Here is a tiny trained network, its code and every weight. The questions are about switching its units off for an input and a class, where a switched-off unit gives its printed mean instead of its output.

import numpy as np


def w(rows, s, z=0):
    codes = np.array(rows[::2]) - 128.0
    scale = np.full(codes.shape[1], s)
    scale[-1] = z or s
    return codes * scale


def norm(h):
    return h / np.sqrt((h * h).mean(-1, keepdims=True) + 1e-5)


def f(y):
    return y / 2 * (1 + np.tanh(0.7978845608 * (y + 0.044715 * y**3)))


def log_softmax(a):
    a = a - a.max(-1, keepdims=True)
    return a - np.log(np.exp(a).sum(-1, keepdims=True))


def net(x, mask):
    res = np.array(x, float).reshape(1, 2) / 4 @ E
    u = 0
    for l in range(3):
        y = f(norm(res) @ A[l][:, :-1].T + A[l][:, -1])
        res = res + np.where(mask[u : u + 4], y, B[l][:, -1]) @ B[l][:, :-1]
        u += 4
    return log_softmax(norm(res)[-1] @ U[:, :-1].T + U[:, -1])


A, B = {}, {}
E = w([
[228,58,98,135,84,204,161,56,143,239,173],'x0',
[241,174,10,95,124,252,228,178,90,141,232],'x1',
],0.0024)
A[0] = w([
[235,148,67,98,91,201,187,175,124,168,180,245],'0.n0',
[158,136,140,164,102,159,138,135,167,96,76,104],'0.n1',
[29,39,174,198,123,167,77,132,250,154,92,5],'0.n2',
[193,87,163,150,15,150,139,43,112,250,152,28],'0.n3',
],0.0025,0.00029)
B[0] = w([
[69,121,59,125,105,103,35,145,48,178,3,252],'0.n0',
[161,125,83,162,125,38,142,118,132,151,108,127],'0.n1',
[82,217,128,132,85,205,35,137,167,136,183,204],'0.n2',
[92,98,154,49,171,121,228,13,144,132,210,227],'0.n3',
],0.0027,0.0026)
A[1] = w([
[208,47,110,136,118,170,145,91,98,237,127,2],'1.n0',
[119,199,64,79,194,106,224,254,15,24,154,152],'1.n1',
[108,219,214,169,158,72,115,186,167,20,78,166],'1.n2',
[217,222,121,182,119,220,120,237,15,182,99,40],'1.n3',
],0.0026,0.00075)
B[1] = w([
[127,119,162,60,97,161,175,162,85,78,127,167],'1.n0',
[146,83,95,168,207,117,146,122,195,101,170,247],'1.n1',
[97,93,133,101,116,115,156,132,2,101,106,252],'1.n2',
[130,158,199,149,123,76,70,147,184,154,73,173],'1.n3',
],0.005,0.0037)
A[2] = w([
[120,90,130,158,131,120,114,86,155,220,97,162],'2.n0',
[162,200,94,150,148,121,87,188,250,151,109,121],'2.n1',
[170,132,170,130,128,144,142,97,253,167,193,10],'2.n2',
[112,145,149,121,139,84,112,161,94,96,76,120],'2.n3',
],0.0057,0.0011)
B[2] = w([
[167,138,68,112,175,179,156,158,147,96,185,178],'2.n0',
[152,254,111,83,68,121,50,126,204,93,132,215],'2.n1',
[164,129,172,234,33,78,129,180,144,44,90,182],'2.n2',
[197,166,114,154,95,146,133,128,172,219,107,254],'2.n3',
],0.0061,0.0033)
U = w([
[184,247,75,101,133,124,43,166,239,82,131,148],'0',
[119,68,94,185,228,65,219,175,97,55,118,126],'1',
[174,82,90,25,100,220,218,97,51,172,155,145],'2',
[82,166,222,168,37,79,88,128,56,202,41,155],'3',
[132,143,199,103,126,129,147,152,143,113,156,2],'4',
[161,66,210,236,38,135,167,104,195,2,182,135],'5',
[70,93,156,131,181,195,65,65,171,153,182,110],'6',
],0.0095,0.0082)

Each question gives the input, the list of numbers given to net, and the class t.
The units are the neurons (one row each of A and B). Each row of codes is followed by its name. A weight is (code - 128) times the scale printed after its matrix; where a second scale follows, it is the last column's (A, B and U).
mask holds one flag per neuron, layer by layer. A switched-off neuron (its flag False) gives its mean, the last column of its row in B, instead of its output. The means were averaged over made-up inputs and are rounded, as every weight is.
A unit's drop is (log p(t) with every unit on - log p(t) with that unit switched off) / (log p(t) with every unit on - log p(t) with every unit switched off).
The circuit of an input: a set's keep is (log p(t) with only the set's units on - log p(t) with every unit switched off) / (log p(t) with every unit on - log p(t) with every unit switched off). Starting from all 12 units, units are removed one at a time, each time the one whose removal leaves the highest keep (on an exact tie, the one counted first), for as long as the keep stays at least 0.8.
circuit, biggest first: the units of the circuit, biggest drop first
k most important neurons: the k neurons with the biggest drops, biggest first
k most important neurons of layer l: the k neurons of layer l with the biggest drops, biggest first
input [7,-8], class 5: 2 most important neurons -> (2.n2 1.n2)
input [2,8], class 0: circuit, biggest first -> (1.n2 1.n3)
input [3,-1], class 5: circuit, biggest first -> (1.n2 2.n2)
input [-4,-1], class 3: 4 most important neurons -> (2.n3 2.n0 0.n3 1.n2)
input [2,-8], class 6: circuit, biggest first -> (2.n0 2.n2)
input [5,-4], class 5: circuit, biggest first -> (2.n2 1.n2)
input [2,-6], class 6: circuit, biggest first -> (2.n1 2.n0 2.n2)
input [6,-8], class 5: circuit, biggest first -> (2.n2 1.n2 0.n0)
input [0,7], class 0: circuit, biggest first -> (1.n3)
input [-7,0], class 1: 2 most important neurons -> (1.n1 0.n0)
input [1,8], class 0: 2 most important neurons of layer 1 -> (1.n2 1.n3)
input [7,-2], class 5: 2 most important neurons of layer 2 -> (2.n2 2.n3)
input [7,-3], class 5: 2 most important neurons -> (1.n2 2.n2)
input [1,7], class 0: 3 most important neurons -> (1.n2 1.n3 0.n0)
input [-6,1], class 1: 2 most important neurons of layer 1 -> (1.n1 1.n2)
input [-5,0], class 1: 2 most important neurons -> (1.n1 0.n0)
input [-6,3], class 1: 2 most important neurons -> (1.n2 1.n1)
input [4,-4], class 5: 2 most important neurons -> (2.n2 1.n2)
input [-8,1], class 1: 2 most important neurons of layer 1 -> (1.n1 1.n2)
input [4,-6], class 5: 3 most important neurons -> (1.n2 2.n2 0.n0)
input [1,-4], class 6: 3 most important neurons of layer 2 -> (2.n2 2.n1 2.n0)
input [8,-3], class 5: 3 most important neurons -> (1.n2 2.n2 0.n3)
input [-5,3], class 1: most important neuron of layer 0 -> (0.n2)
input [-8,3], class 1: most important neuron of layer 1 -> (1.n2)
input [-7,1], class 1: 2 most important neurons of layer 1 -> (1.n1 1.n2)
